Here is a tiny trained network, its code and every weight. The questions are about switching its units off for an input and a target symbol, where a switched-off unit gives its printed mean instead of its output.

import numpy as np


def w(rows, s, z=0):
    codes = np.array(rows[::2]) - 128.0
    scale = np.full(codes.shape[1], s)
    scale[-1] = z or s
    return codes * scale


def f(y):
    return y / 2 * (1 + np.tanh(0.7978845608 * (y + 0.044715 * y**3)))


def softmax(a):
    e = np.exp(a - a.max(-1, keepdims=True))
    return e / e.sum(-1, keepdims=True)


def log_softmax(a):
    a = a - a.max(-1, keepdims=True)
    return a - np.log(np.exp(a).sum(-1, keepdims=True))


def net(x, mask):
    ids = ['αγεμτψ'.index(c) for c in x.split()]
    T = len(ids)
    res = E[ids] + P[:T]
    u = 0
    for l in range(2):
        r = res
        for j in range(3):
            rows = slice(2 * j, 2 * j + 2)
            q, k, v = (r @ M[l][rows].T for M in (Q, K, V))
            z = softmax(np.where(np.tri(T) > 0, q @ k.T / 2**0.5, -1e9)) @ v
            o = O[l][rows]
            res = res + np.where(mask[u + j], z, o[:, -1]) @ o[:, :-1]
        u += 3
        y = f(res @ A[l][:, :-1].T + A[l][:, -1])
        res = res + np.where(mask[u : u + 8], y, B[l][:, -1]) @ B[l][:, :-1]
        u += 8
    return log_softmax(res[-1] @ U[:, :-1].T + U[:, -1])


Q, K, V, O, A, B = {}, {}, {}, {}, {}, {}
E = w([
[188,211,107,94,147,189],'α',
[25,93,133,186,96,121],'γ',
[119,48,38,166,133,125],'ε',
[67,202,174,205,133,152],'μ',
[168,165,83,27,105,155],'τ',
[51,134,36,254,122,144],'ψ',
],0.016)
P = w([
[1,116,125,93,217,123],'0',
[111,95,148,108,90,203],'1',
[137,134,126,120,83,157],'2',
[175,168,116,136,71,128],'3',
[217,184,101,156,64,100],'4',
[210,212,73,172,65,94],'5',
],0.0095)
Q[0] = w([
[106,149,115,168,91,124],'L0H1',
[69,61,126,170,172,118],'L0H1',
[128,98,160,172,206,87],'L0H2',
[170,145,91,57,79,141],'L0H2',
[72,10,212,150,142,110],'L0H3',
[106,154,154,121,145,145],'L0H3',
],0.011)
K[0] = w([
[97,88,28,121,134,138],'L0H1',
[73,135,140,115,194,119],'L0H1',
[85,57,219,68,147,186],'L0H2',
[197,147,6,147,77,136],'L0H2',
[84,116,114,84,200,198],'L0H3',
[146,117,133,140,255,171],'L0H3',
],0.0093)
V[0] = w([
[183,204,164,169,145,156],'L0H1',
[90,255,97,115,192,87],'L0H1',
[101,145,224,98,183,72],'L0H2',
[140,194,132,56,135,142],'L0H2',
[148,73,63,67,206,118],'L0H3',
[182,193,74,113,83,162],'L0H3',
],0.0074)
O[0] = w([
[177,133,104,105,192,139,4],'L0H1',
[94,164,2,155,111,105,224],'L0H1',
[84,152,205,168,187,2,7],'L0H2',
[173,103,146,156,180,55,89],'L0H2',
[134,165,17,58,59,83,54],'L0H3',
[100,150,143,255,36,215,131],'L0H3',
],0.0064,0.0035)
A[0] = w([
[206,152,144,41,148,72,203],'L0N1',
[104,213,144,153,94,114,185],'L0N2',
[175,93,39,175,48,191,198],'L0N3',
[107,72,84,80,141,155,124],'L0N4',
[222,83,167,40,114,159,3],'L0N5',
[255,124,188,26,140,214,131],'L0N6',
[83,140,52,129,77,149,190],'L0N7',
[191,46,115,206,121,173,183],'L0N8',
],0.0082,0.0031)
B[0] = w([
[208,134,245,146,238,75,136],'L0N1',
[131,88,121,160,96,228,167],'L0N2',
[90,157,182,44,124,109,250],'L0N3',
[68,189,99,69,170,25,147],'L0N4',
[108,101,170,251,159,148,139],'L0N5',
[31,143,217,38,191,191,165],'L0N6',
[142,166,160,178,98,110,219],'L0N7',
[154,2,155,64,143,112,169],'L0N8',
],0.0066,0.015)
Q[1] = w([
[1,12,177,203,99,225],'L1H1',
[153,113,190,102,149,150],'L1H1',
[100,118,49,217,91,96],'L1H2',
[33,164,136,250,106,137],'L1H2',
[226,188,102,149,128,109],'L1H3',
[132,203,195,126,60,162],'L1H3',
],0.0082)
K[1] = w([
[102,161,51,189,153,72],'L1H1',
[171,117,192,182,133,155],'L1H1',
[41,138,97,89,227,161],'L1H2',
[2,120,173,172,160,90],'L1H2',
[215,181,148,109,207,187],'L1H3',
[228,74,125,141,66,185],'L1H3',
],0.0084)
V[1] = w([
[140,150,130,126,100,6],'L1H1',
[161,194,82,234,166,185],'L1H1',
[198,176,179,127,47,210],'L1H2',
[143,207,12,69,129,155],'L1H2',
[129,159,124,212,46,67],'L1H3',
[73,174,254,141,130,149],'L1H3',
],0.0093)
O[1] = w([
[152,106,118,21,106,255,154],'L1H1',
[42,36,99,160,122,100,64],'L1H1',
[86,87,68,89,147,144,11],'L1H2',
[165,189,24,182,70,79,160],'L1H2',
[122,127,112,99,190,163,183],'L1H3',
[156,114,41,119,104,60,234],'L1H3',
],0.0092,0.012)
A[1] = w([
[70,114,115,171,68,79,63],'L1N1',
[177,231,36,58,172,136,88],'L1N2',
[106,135,143,106,2,155,2],'L1N3',
[201,217,203,168,66,167,108],'L1N4',
[104,78,150,39,129,216,98],'L1N5',
[195,124,65,66,34,94,87],'L1N6',
[95,167,182,195,147,90,146],'L1N7',
[113,152,129,180,38,135,20],'L1N8',
],0.0068,0.0041)
B[1] = w([
[166,150,204,190,157,79,158],'L1N1',
[160,50,173,90,177,124,210],'L1N2',
[149,129,146,140,233,134,179],'L1N3',
[48,67,93,89,81,65,251],'L1N4',
[126,217,100,243,184,169,159],'L1N5',
[167,152,66,96,185,116,204],'L1N6',
[213,90,255,91,93,204,158],'L1N7',
[115,98,132,186,190,101,168],'L1N8',
],0.0072,0.015)
U = w([
[38,55,105,116,146,148,79],'α',
[95,182,146,99,2,168,252],'γ',
[147,87,72,90,92,131,148],'ε',
[196,83,191,161,185,166,94],'μ',
[99,190,103,138,111,220,169],'τ',
[130,230,96,184,90,106,86],'ψ',
],0.0072,0.002)

Each question gives the input, a string of symbols that net reads in full, and the target symbol t.
The units are the heads (2 rows each of Q, K, V and O) and the neurons (one row each of A and B). Each row of codes is followed by its name. A weight is (code - 128) times the scale printed after its matrix; where a second scale follows, it is the last column's (O, A, B and U).
mask holds one flag per unit, layer by layer, with each layer's heads first. A switched-off unit (its flag False) gives its mean, the last column of its rows in O or B, instead of its output. The means were averaged over made-up inputs and are rounded, as every weight is.
A unit's drop is (log p(t) with every unit on - log p(t) with that unit switched off) / (log p(t) with every unit on - log p(t) with every unit switched off).
The circuit of an input: a set's keep is (log p(t) with only the set's units on - log p(t) with every unit switched off) / (log p(t) with every unit on - log p(t) with every unit switched off). Starting from the 12 units with the biggest drops (on a tie, the unit counted first), units are removed one at a time, each time the one whose removal leaves the highest keep (on an exact tie, the one counted first), for as long as the keep stays at least 0.8.
circuit, biggest first: the units of the circuit, biggest drop first
k most important neurons: the k neurons with the biggest drops, biggest first
k most important neurons of layer l: the k neurons of layer l with the biggest drops, biggest first
heads that matter: for each layer, one digit per head in row order, 1 if its drop is at least 0.15 and else 0, layers parted by /
input ψ μ ψ τ α, target ε: circuit, biggest first : [L1H2]
input ε τ γ μ γ ψ, target ε: heads that matter : 001 / 110
input γ α τ μ, target γ: heads that matter : 011 / 010
input ψ τ τ τ γ, target ψ: circuit, biggest first : [L1H2, L0H3, L1H1, L0H2]
input γ γ α τ ε τ, target γ: heads that matter : 111 / 101
input ψ γ ψ μ γ γ, target ψ: circuit, biggest first : [L1N2, L1H1, L1N1]
input γ μ τ ε α, target γ: heads that matter : 111 / 101
input α τ μ γ μ, target α: circuit, biggest first : [L1H2, L1H1]
input τ γ γ γ τ, target μ: circuit, biggest first : [L0N1, L1N2]
input α ψ γ ψ ψ ψ, target α: circuit, biggest first : [L1H1, L1H2]
input γ γ ψ α μ α, target α: circuit, biggest first : [L0H3, L1H2, L1H1]
input γ α τ, target ψ: heads that matter : 001 / 101
input γ μ τ, target α: circuit, biggest first : [L1H2, L0N6]
input τ ε τ α α τ, target ψ: circuit, biggest first : [L1H1]
input μ γ τ ψ, target μ: circuit, biggest first : [L1H2, L0H2]
input γ ε α, target γ: circuit, biggest first : [L0N6, L0H3, L1H3, L1N4]
input μ ε α ψ, target μ: heads that matter : 000 / 100
input τ α μ α τ ψ, target τ: heads that matter : 011 / 110
input ψ μ τ, target α: heads that matter : 000 / 110
input μ α γ, target μ: heads that matter : 011 / 110
input ψ α τ τ α, target ε: heads that matter : 001 / 010
input ψ ε τ γ ψ α, target τ: circuit, biggest first : [L0N6, L0H2, L1H2, L1N5]
input τ μ ψ τ, target τ: circuit, biggest first : [L0N6, L0H2, L1N5]
input α γ γ α, target μ: 3 most important neurons of layer 0 : [L0N6, L0N7, L0N1]
input α μ ε μ γ, target α: circuit, biggest first : [L1H2]
input α ε μ, target α: 2 most important neurons : [L0N3, L0N8]
input γ ψ ψ α τ γ, target γ: most important neuron : [L1N4]
